Below are the code and all the weights of a small trained network. Each question names an input and a class and asks about switching units off, where a switched-off unit gives its printed mean instead of its output.

import numpy as np


def w(rows, s, z=0):
    codes = np.array(rows[::2]) - 128.0
    scale = np.full(codes.shape[1], s)
    scale[-1] = z or s
    return codes * scale


def norm(h):
    return h / np.sqrt((h * h).mean(-1, keepdims=True) + 1e-5)


def f(y):
    return np.maximum(y, 0)


def log_softmax(a):
    a = a - a.max(-1, keepdims=True)
    return a - np.log(np.exp(a).sum(-1, keepdims=True))


def net(x, mask):
    res = np.array(x, float).reshape(1, 3) / 4 @ E
    u = 0
    for l in range(3):
        y = f(norm(res) @ A[l][:, :-1].T + A[l][:, -1])
        res = res + np.where(mask[u : u + 7], y, B[l][:, -1]) @ B[l][:, :-1]
        u += 7
    return log_softmax(norm(res)[-1] @ U[:, :-1].T + U[:, -1])


A, B = {}, {}
E = w([
[197,55,116,140,128,146,134,206],'x0',
[80,77,199,151,61,160,129,119],'x1',
[111,153,163,102,185,254,124,138],'x2',
],0.0089)
A[0] = w([
[79,97,240,126,28,155,174,71,5],'0.n1',
[227,56,79,50,139,133,133,232,10],'0.n2',
[95,169,133,77,228,232,95,111,59],'0.n3',
[135,126,57,163,66,1,79,65,50],'0.n4',
[154,195,85,68,228,120,125,134,32],'0.n5',
[32,240,126,22,161,57,116,22,5],'0.n6',
[192,227,46,67,206,70,152,128,2],'0.n7',
],0.0063,0.0052)
B[0] = w([
[90,103,82,153,186,91,57,169,204],'0.n1',
[137,178,110,190,88,181,137,100,223],'0.n2',
[181,138,196,62,129,67,170,135,253],'0.n3',
[153,131,189,48,146,109,187,138,243],'0.n4',
[86,81,131,116,128,123,53,134,218],'0.n5',
[207,153,103,213,77,189,134,113,254],'0.n6',
[3,64,86,144,210,130,87,140,242],'0.n7',
],0.011,0.005)
A[1] = w([
[43,74,150,137,76,119,86,136,4],'1.n1',
[118,249,113,156,73,128,110,43,5],'1.n2',
[136,101,147,113,133,133,153,109,21],'1.n3',
[139,149,121,99,95,74,153,140,71],'1.n4',
[102,110,91,176,131,80,171,127,119],'1.n5',
[161,131,191,2,146,112,203,139,11],'1.n6',
[133,104,135,88,129,88,216,99,33],'1.n7',
],0.009,0.0045)
B[1] = w([
[21,93,38,147,236,121,10,161,181],'1.n1',
[232,91,101,254,75,235,169,45,200],'1.n2',
[128,116,126,129,170,98,144,202,131],'1.n3',
[136,108,161,67,127,180,147,99,173],'1.n4',
[65,159,216,91,106,170,139,107,191],'1.n5',
[79,188,155,56,45,45,170,187,254],'1.n6',
[139,190,176,26,69,135,154,175,184],'1.n7',
],0.0057,0.005)
A[2] = w([
[221,112,80,196,90,168,165,175,15],'2.n1',
[126,124,145,117,124,126,130,123,27],'2.n2',
[115,146,23,95,228,98,116,101,4],'2.n3',
[50,94,110,123,130,149,110,127,47],'2.n4',
[158,121,148,90,62,2,190,112,19],'2.n5',
[153,158,224,24,155,183,119,125,109],'2.n6',
[98,173,153,137,147,130,171,145,49],'2.n7',
],0.008,0.0036)
B[2] = w([
[159,162,154,235,77,178,156,2,206],'2.n1',
[128,121,146,130,125,103,120,123,128],'2.n2',
[41,51,208,188,162,79,56,192,195],'2.n3',
[124,126,106,134,184,104,135,153,179],'2.n4',
[159,208,105,48,155,138,151,161,218],'2.n5',
[147,155,54,70,88,12,176,123,253],'2.n6',
[139,79,166,120,101,98,167,119,147],'2.n7',
],0.0081,0.0061)
U = w([
[147,166,144,2,115,94,174,154,248],'0',
[56,74,129,147,183,114,60,163,117],'1',
[167,155,126,206,90,183,153,60,26],'2',
],0.017,0.0015)

Each question gives the input, the list of numbers given to net, and the class t.
The units are the neurons (one row each of A and B). Each row of codes is followed by its name. A weight is (code - 128) times the scale printed after its matrix; where a second scale follows, it is the last column's (A, B and U).
mask holds one flag per neuron, layer by layer. A switched-off neuron (its flag False) gives its mean, the last column of its row in B, instead of its output. The means were averaged over made-up inputs and are rounded, as every weight is.
A unit's drop is (log p(t) with every unit on - log p(t) with that unit switched off) / (log p(t) with every unit on - log p(t) with every unit switched off).
The circuit of an input: a set's keep is (log p(t) with only the set's units on - log p(t) with every unit switched off) / (log p(t) with every unit on - log p(t) with every unit switched off). Starting from the 12 units with the biggest drops (on a tie, the unit counted first), units are removed one at a time, each time the one whose removal leaves the highest keep (on an exact tie, the one counted first), for as long as the keep stays at least 0.8.
circuit, biggest first: the units of the circuit, biggest drop first
k most important neurons: the k neurons with the biggest drops, biggest first
top k neurons in layer l: the k neurons of layer l with the biggest drops, biggest first
drop of u: that unit's drop, to one decimal
input [7,-4,4], class 2: circuit, biggest first	(0.n2)
input [7,-1,6], class 2: 2 most important neurons	(0.n2; 0.n4)
input [-3,6,5], class 1: 2 most important neurons	(0.n1; 0.n4)
input [-6,4,0], class 2: 2 most important neurons	(0.n6; 0.n7)
input [0,8,8], class 0: 3 most important neurons	(0.n7; 0.n3; 0.n5)
input [5,-8,6], class 1: top 2 neurons in layer 0	(0.n7; 0.n4)
input [-1,6,-5], class 1: 3 most important neurons	(0.n1; 0.n3; 1.n1)
input [-2,2,-1], class 1: 2 most important neurons	(0.n1; 0.n2)
input [-8,-6,-3], class 2: 2 most important neurons	(0.n6; 1.n2)
input [8,6,7], class 2: 3 most important neurons	(0.n4; 0.n7; 1.n6)
input [5,7,8], class 0: 2 most important neurons	(0.n7; 0.n6)
input [5,-4,2], class 2: 2 most important neurons	(0.n2; 0.n1)
input [7,-5,0], class 2: drop of 0.n2	1.3
input [-5,-2,0], class 2: circuit, biggest first	(0.n6)
input [2,-4,-2], class 1: drop of 2.n4	0.0
input [4,-5,3], class 1: drop of 0.n6	0.1
